Below are the code and all the weights of a small trained network. Each question names an input and a class and asks about switching units off, where a switched-off unit gives its printed mean instead of its output.

import numpy as np


def w(rows, s, z=0):
    codes = np.array(rows[::2]) - 128.0
    scale = np.full(codes.shape[1], s)
    scale[-1] = z or s
    return codes * scale


def f(y):
    return y / 2 * (1 + np.tanh(0.7978845608 * (y + 0.044715 * y**3)))


def log_softmax(a):
    a = a - a.max(-1, keepdims=True)
    return a - np.log(np.exp(a).sum(-1, keepdims=True))


def net(x, mask):
    res = np.array(x, float).reshape(1, 5) / 4 @ E
    y = f(res @ A[0][:, :-1].T + A[0][:, -1])
    res = res + np.where(mask, y, B[0][:, -1]) @ B[0][:, :-1]
    return log_softmax(res[-1] @ U[:, :-1].T + U[:, -1])


A, B = {}, {}
E = w([
[189,90,176,100,109,61,207,115,22,89],'x0',
[44,63,78,33,86,78,88,157,119,113],'x1',
[192,68,39,160,107,76,209,155,222,161],'x2',
[191,2,173,153,109,138,35,86,148,140],'x3',
[236,190,105,63,56,168,93,168,110,140],'x4',
],0.007)
A[0] = w([
[189,166,155,185,170,166,157,97,137,124,43],'N0',
[148,74,129,171,102,144,84,123,108,127,1],'N1',
[241,188,93,41,36,180,91,198,117,171,7],'N2',
[89,210,100,118,134,99,184,153,116,113,3],'N3',
[188,104,164,104,117,77,190,104,26,62,64],'N4',
[69,180,183,103,141,176,101,102,63,98,79],'N5',
[167,107,89,133,113,108,172,140,189,104,21],'N6',
[51,194,222,114,151,195,27,75,60,86,40],'N7',
[23,217,105,154,172,106,232,181,103,124,68],'N8',
[104,165,106,132,141,167,76,128,217,164,41],'N9',
[162,117,165,96,116,57,240,123,31,86,84],'N10',
[96,161,117,123,150,164,65,142,198,186,35],'N11',
[152,112,61,154,107,76,182,183,187,141,115],'N12',
[171,96,218,98,98,63,197,107,54,117,56],'N13',
[194,171,164,208,174,172,172,115,136,132,87],'N14',
[58,191,77,138,150,204,90,163,207,144,64],'N15',
[155,152,172,155,146,139,148,131,145,161,2],'N16',
[186,179,166,195,158,149,162,77,138,153,56],'N17',
[36,77,145,178,196,75,159,73,130,149,54],'N18',
[76,59,59,38,82,81,121,148,85,74,70],'N19',
[160,55,148,166,108,140,67,115,122,143,28],'N20',
[110,149,183,120,138,165,85,124,101,89,2],'N21',
[84,160,101,169,121,167,64,145,187,163,38],'N22',
[38,82,132,185,187,98,162,107,134,97,75],'N23',
[111,254,59,85,112,133,220,204,92,116,74],'N24',
[92,163,213,114,143,154,71,111,45,75,35],'N25',
[175,177,152,205,165,184,181,102,125,132,87],'N26',
[162,86,63,190,98,82,207,134,204,179,67],'N27',
[50,80,165,190,199,101,171,76,166,112,64],'N28',
[85,88,77,50,123,85,86,143,126,126,34],'N29',
[53,85,84,38,91,69,107,174,141,120,73],'N30',
[172,87,82,137,133,109,190,147,197,148,26],'N31',
[166,50,161,155,99,140,63,107,135,138,89],'N32',
[170,35,169,142,102,129,41,65,142,135,90],'N33',
[195,170,172,219,158,155,168,89,135,136,95],'N34',
[179,54,154,145,136,125,67,113,126,126,51],'N35',
[160,96,75,150,99,112,182,125,189,125,45],'N36',
[163,65,165,147,109,121,74,106,136,163,31],'N37',
],0.0075,0.0055)
B[0] = w([
[72,142,158,81,91,88,89,155,139,174,166],'N0',
[131,205,159,79,177,14,115,94,160,117,129],'N1',
[244,233,204,165,38,89,49,178,50,2,216],'N2',
[145,154,169,56,217,51,142,45,190,118,165],'N3',
[105,139,51,214,151,123,50,150,208,131,205],'N4',
[176,61,88,104,166,84,176,123,66,174,198],'N5',
[158,122,97,85,157,33,121,141,62,158,149],'N6',
[172,40,43,116,171,34,201,160,16,185,236],'N7',
[177,154,199,91,184,153,187,31,190,93,242],'N8',
[114,138,59,188,157,118,62,135,169,128,165],'N9',
[99,154,14,226,164,150,47,120,221,119,228],'N10',
[113,155,55,205,158,91,49,149,183,124,160],'N11',
[170,67,109,117,170,98,171,115,39,174,217],'N12',
[95,166,22,208,161,117,54,147,200,124,197],'N13',
[58,114,163,66,68,130,112,177,139,181,199],'N14',
[115,129,70,203,153,132,85,125,201,123,201],'N15',
[110,167,141,82,131,19,61,135,147,145,122],'N16',
[50,133,150,59,75,94,100,161,137,166,178],'N17',
[234,210,173,130,52,112,57,174,82,51,188],'N18',
[21,137,161,72,79,132,100,184,152,193,213],'N19',
[133,174,167,81,191,63,162,77,188,99,157],'N20',
[158,122,106,101,142,10,104,146,88,154,141],'N21',
[110,152,53,177,141,102,76,133,179,128,162],'N22',
[207,192,165,133,59,128,78,163,99,67,187],'N23',
[158,128,219,76,199,151,199,35,198,82,255],'N24',
[166,57,74,120,177,59,150,155,67,155,197],'N25',
[55,93,178,67,73,128,104,161,148,182,195],'N26',
[163,52,75,119,181,59,150,133,32,178,223],'N27',
[220,222,186,142,59,122,73,174,80,46,191],'N28',
[71,147,171,78,92,90,115,171,151,182,166],'N29',
[42,113,199,73,67,138,128,168,141,199,208],'N30',
[153,84,80,104,170,58,135,137,51,167,175],'N31',
[143,155,162,86,188,156,198,62,200,105,184],'N32',
[124,161,171,93,201,158,211,51,203,109,208],'N33',
[29,120,167,69,68,132,120,197,137,189,203],'N34',
[135,178,164,97,187,114,164,57,194,102,165],'N35',
[153,89,89,107,163,67,143,144,64,158,170],'N36',
[140,170,165,102,171,89,155,95,173,125,155],'N37',
],0.0073,0.0072)
U = w([
[149,91,90,118,160,105,152,127,64,158,119],'0',
[135,143,161,105,167,135,162,67,167,113,130],'1',
[102,138,68,192,139,132,89,131,167,131,118],'2',
[59,123,157,86,77,130,123,153,129,166,125],'3',
[188,164,152,138,78,125,103,144,89,76,119],'4',
[121,68,112,180,101,254,186,109,89,122,249],'5',
[111,119,118,142,107,164,139,91,101,126,66],'6',
],0.017,0.014)

Each question gives the input, the list of numbers given to net, and the class t.
The units are the neurons (one row each of A and B). Each row of codes is followed by its name. A weight is (code - 128) times the scale printed after its matrix; where a second scale follows, it is the last column's (A, B and U).
mask holds one flag per neuron, in row order. A switched-off neuron (its flag False) gives its mean, the last column of its row in B, instead of its output. The means were averaged over made-up inputs and are rounded, as every weight is.
A unit's drop is (log p(t) with every unit on - log p(t) with that unit switched off) / (log p(t) with every unit on - log p(t) with every unit switched off).
The circuit of an input: a set's keep is (log p(t) with only the set's units on - log p(t) with every unit switched off) / (log p(t) with every unit on - log p(t) with every unit switched off). Starting from the 12 units with the biggest drops (on a tie, the unit counted first), units are removed one at a time, each time the one whose removal leaves the highest keep (on an exact tie, the one counted first), for as long as the keep stays at least 0.8.
units of the circuit, in order: the units of the circuit, biggest drop first
most important unit: the unit with the biggest drop
k most important neurons: the k neurons with the biggest drops, biggest first
drop when u is switched off: that unit's drop, to one decimal
input [-3,7,0,8,7], class 1: units of the circuit, in order -> (N33)
input [8,-5,5,8,1], class 1: 4 most important neurons -> (N33; N32; N35; N20)
input [-4,6,4,4,-8], class 4: units of the circuit, in order -> (N18; N28)
input [5,4,6,6,-8], class 4: 3 most important neurons -> (N18; N28; N23)
input [-8,8,-1,-1,3], class 2: 2 most important neurons -> (N15; N11)
input [7,-1,6,-4,-3], class 2: 3 most important neurons -> (N10; N4; N13)
input [5,7,-7,2,-5], class 0: 2 most important neurons -> (N7; N25)
input [-3,3,-5,6,-1], class 1: 3 most important neurons -> (N33; N32; N27)
input [-7,-3,7,2,1], class 0: 2 most important neurons -> (N27; N12)
input [-4,-7,-6,-3,-1], class 3: 4 most important neurons -> (N26; N34; N14; N17)
input [-7,-7,1,-3,-8], class 4: 4 most important neurons -> (N28; N18; N23; N10)
input [6,-4,-4,-3,-7], class 4: 2 most important neurons -> (N28; N18)
input [7,7,-1,2,1], class 2: 3 most important neurons -> (N10; N13; N4)
input [6,-8,2,5,1], class 3: most important unit -> N34
input [-6,-6,6,0,1], class 0: 4 most important neurons -> (N27; N12; N10; N31)
input [-1,1,-8,1,8], class 0: 3 most important neurons -> (N7; N25; N5)
input [5,0,-6,-6,-8], class 4: drop when N23 is switched off -> 0.3
input [-6,4,-5,4,-1], class 2: drop when N3 is switched off -> 0.0
input [7,-4,-7,6,0], class 0: drop when N15 is switched off -> 0.1
input [-7,-6,-8,7,-8], class 0: units of the circuit, in order -> (N7)
